Each row has a name. Each piece below is followed by the name of the row it came from, unless a question asks for something else. Each question is about the rows just above it. Places in a row count from 1.

Columns, left to right: W Q E K B R
[138  94 139 127 106 186] -> dumod
[140 101 138 127 105 201] -> kulop
[138 101 138 129 105 189] -> Rofek
[138  94 139 127 105 178] -> tota
Where in the named rows is [201]?
kulop, 6
Which value is in both dumod and Rofek?
[138]
[129] is at row and place
Rofek, 4

Columns, left to right: Y M D P
[128 141 140  93]  gile
[125 119 114 113]  zozi
[105 130 103  93]  vafiz
[125 119 114 114]  Leze
[135 141 130  93]  Noke
[128 129 140 114]  gizi
which: [128 141 140  93]
gile
Which value is in both gizi and zozi?
[114]
[135 141 130  93] is in which row?
Noke
Shared by zozi and gizi:
[114]
The one value in gizi and Leze:
[114]

Columns, left to right: U G A H F
[150 128 145 105 165] -> deg
[148 135 178 185 101] -> luvol
[104 128 113 164  79] -> potu
[ 93 121  69  94 123] -> tipa
[142 131 153 144 128] -> gab
[115 126 109 123 120] -> mis
[130 126 119 102 150] -> pomas
[138 128 135 117 145] -> Kog
[101 121  75  85 137] -> sir
What are the next 2 entries after [130 126]?
[119 102]
Row and place of [130] in the named rows:
pomas, 1
What are the next 2 entries after [150 128]?
[145 105]

Columns, left to right: V L T S X J N C Z
[135 122 159 140  98 141 143 131 142] -> gafi
[ 77 168 198 130 120 129 128 123 116] -> Kize
[143 133 182 106  96 150 160 129  91] -> rosis
The next 2 entries after [133 182 106  96 150 160]:
[129  91]
Which column holds [141 129] top down?
J
Shared by rosis and Kize:
[129]
Give the next 2 entries after [ 96 150].
[160 129]

Columns, left to right: Rop seto pado sonog Fudes zede rogus
[126 108 148 126  95 136 127] -> tudu
[117  94  92 138 141 112 122] -> bam
[127 129 128 129 130 132 128] -> peze
[144  64  94 108 127  93 117] -> gimom
Shared by peze and gimom:
[127]
Row and place of [92] in the named rows:
bam, 3

Columns, left to right: kaz Kup zife kigo soze gar par naf riv lagu
[177 169 156 158 132 127 144 134 144 137] = tev
[178 153 116 111 137 127 129 118 126 193] = fef
[103 115 109 171 139 128 105 123 112  91] = Kop
[149 143 145 118 131 127 138 133 143 160] = fonul
[120 131 121 129 127 128 135 148 134 121] = Mus
[120 131 121 129 127 128 135 131 118 119] = moto
[177 169 156 158 132 127 105 123  93 174] = lol
[150 159 140 156 123 127 115 139 110 146] = Tifaz
[111] is at row and place
fef, 4
Which row holds [120 131 121 129 127 128 135 148 134 121]?
Mus
which: [177 169 156 158 132 127 105 123  93 174]
lol
Which value is in both fonul and Tifaz?
[127]
Where in the named rows is [153]?
fef, 2

Columns, left to right: diz lerin giset fum Vipe
[132 142 132 137 138] : mugu
[134 128 138 129 135] : ropi
[148 190 139 142 135] : Rugaf
[130 129 132 134 154] : tor
[137 136 137 133 134] : Pudu
[131 190 139 142 135] : vap
[154 143 137 138 135] : Tipid
[148 190 139 142 134] : Papok
[134 136 134 138 136] : voris
[130 129 130 136 136] : gad
[141 155 136 138 134] : gusog
What are the next 2 entries after [134 136]?
[134 138]
[154 148 134 130] is in which column, read top down?
diz
[132 137 139] is in which column, read top down?
giset
which: [130 129 130 136 136]
gad
Shared by voris and Tipid:
[138]
Which value is in both Tipid and tor?
[154]
Which column holds this, read top down? [133 142 138 142]
fum

Columns, left to right: govud mefo lonu Nomaz Laki Lim rokim safu zopi rabed
[121 125 112 107 149  63 105 150 129 160] = vimi
[120 126 112 107 147  64 107 151 129 160] = Mukev
[127 126  93 138 147  60 100 130 144 156] = tona
[127 126  92 138 148  60  93  92 144 156] = Pige
[120] is at row and place
Mukev, 1
Which value is in both Pige and Mukev?
[126]

Columns, left to right: tago Tize kuga damo
[158 105  59 139] = maru
[160  99  59 148] = pemu
[160 100  59 146] = lam
[156  92  59 156] = fesag
[159 103  59 142] = dop
[157  93  59  60] = runaf
[160  97  59 149] = karu
[160 102  59 143] = Soni
[159 104  59 157] = Nomi
[160 101  59 144] = rafut
[159  98  59 153] = guzi
[158  96  59 151] = dibu
Shared by maru and fesag:
[59]
which: [160 101  59 144]
rafut
Row and place of [99] in the named rows:
pemu, 2
The one value in Soni and runaf:
[59]
The one value in pemu and guzi:
[59]
[159 104  59 157] is in which row?
Nomi

Columns, left to right: futi vamo bapo Tet butot Dupo
[130  96 127 127 132 125] -> bok
[ 96 130 127 124 134 126] -> fivor
[109 170 131 140 132 122] -> figez
What are the next 2 entries after [130 127 124]?
[134 126]
Which column holds [ 96 130] top down?
vamo
The next 2 entries after [109 170 131]:
[140 132]
The next 2 entries after [130  96 127]:
[127 132]

Columns, left to right: godal lazoz Vuli zin kiru pakol
[185 185 122  95 123 126] -> lof
[161  95 122 184 129 161] -> fipem
[185 162 145  97  96  80] -> kizen
Give the next 2 entries after [ 95 122 184].
[129 161]
The one value in lof and kizen:
[185]
Where in the named rows is [96]?
kizen, 5
Which column holds this, read top down? [184  97]
zin
[123] is at row and place
lof, 5
[126] is at row and place
lof, 6

Columns, left to right: bovop popor lop vofe Sonin
[ 95 126 133  71 126] = ruz
[132  95 132 100 155] = nimo
[138 119 127  75 129] = Kuder
The next 2 entries after [119 127]:
[ 75 129]
Shared by ruz and nimo:
[95]
[ 95 119] is in which column, read top down?
popor
The next 2 entries after [132  95]:
[132 100]
[127] is at row and place
Kuder, 3
Which column holds this, read top down? [126  95]
popor

Columns, left to right: bof kubav Teb mep bofu Raler
[ 90 162 170 138 150 139] -> tal
[157  89 162 165  93  88] -> navep
[165 169 160  93 105 166] -> ruk
What are the next 2 entries after [162 170 138]?
[150 139]
Row and place of [89] in the named rows:
navep, 2
What are the next 2 entries after [ 89 162]?
[165  93]
Shared by tal and navep:
[162]
Shared by navep and tal:
[162]

Columns, left to right: kovat pok buzo mefe
[162 136 190 154] : Giner
[138 167 179 120] : fosi
[109 152 142  79] : Kurap
[108 118 119 120] : nenoz
[ 80 120 142 135] : Buneg
[125 112 108 150] : kosu
Which row holds [162 136 190 154]?
Giner
which: [138 167 179 120]
fosi
Which value is in both fosi and Buneg?
[120]
Where in the named rows is [79]?
Kurap, 4
Shared by kosu and nenoz:
[108]

Columns, left to right: rinuf Timik tugif somup lito Pigu
[117 167 116 140 123 106] : raraz
[117 167 116 107 134 157] : Nava
[118 104 127 122 127 139] : mobo
[128  84 150 112 132 147] : bezis
[122  78 161 109 133 153] : ralis
[129 128 124 129 123 131] : voz
[118 100 128 120 128 140] : vavar
[100 118 150 112 132 149] : puv
Which column holds [131 140] top down?
Pigu
[134] is at row and place
Nava, 5
which: [128  84 150 112 132 147]
bezis
What are the next 2 entries after [118 100]?
[128 120]
Which value is in both vavar and bezis?
[128]
The one value in voz and raraz:
[123]
[117 118 128 122 129 118] is in which column, read top down?
rinuf

Columns, left to right: Peva kubam Gunu Suk Nutim zibu zivi
[127 122 111  97 152 146 135] -> kul
[128 149 179 189 122 124 133] -> vupak
[128 149 121 116  78 144 134] -> zufuf
[127 138 138 147 196 124 189] -> ledo
[127 130 103  76 120 128 123] -> Fopup
[127 122 111  97 152 146 134] -> vako
[128 170 135 188  91 160 141] -> Pon
Where in the named rows is [130]?
Fopup, 2
The row with [127 122 111  97 152 146 134] is
vako
The one value in kul and ledo:
[127]

Columns, left to right: kal mudo reguk dok pubo bup
[ 72 119 163 108 106 134] -> Bom
[ 71 164 119 108 111 128] -> kozun
[ 71 119 163 108 105 125] -> zis
Where in the named rows is [72]?
Bom, 1
which: [ 71 164 119 108 111 128]
kozun
which: [ 71 119 163 108 105 125]
zis
Row and place of [164] in the named rows:
kozun, 2

Columns, left to right: bef meku pezu gonov
[175 107  83  86] : Tebe
[169 141  64 151] : togu
[ 66  76 108  95] : leza
[156 145  70 108] : Nulef
[126  68 109  77] : Gamem
[102  68 109 123] : zirit
[126  68 109 129] : zepu
[192 101  88 120] : sif
Where do [ 66  76 108  95] appear?
leza
which: [126  68 109  77]
Gamem
Where do [175 107  83  86] appear?
Tebe
Where in the named rows is [101]?
sif, 2
Row and place of [107] in the named rows:
Tebe, 2

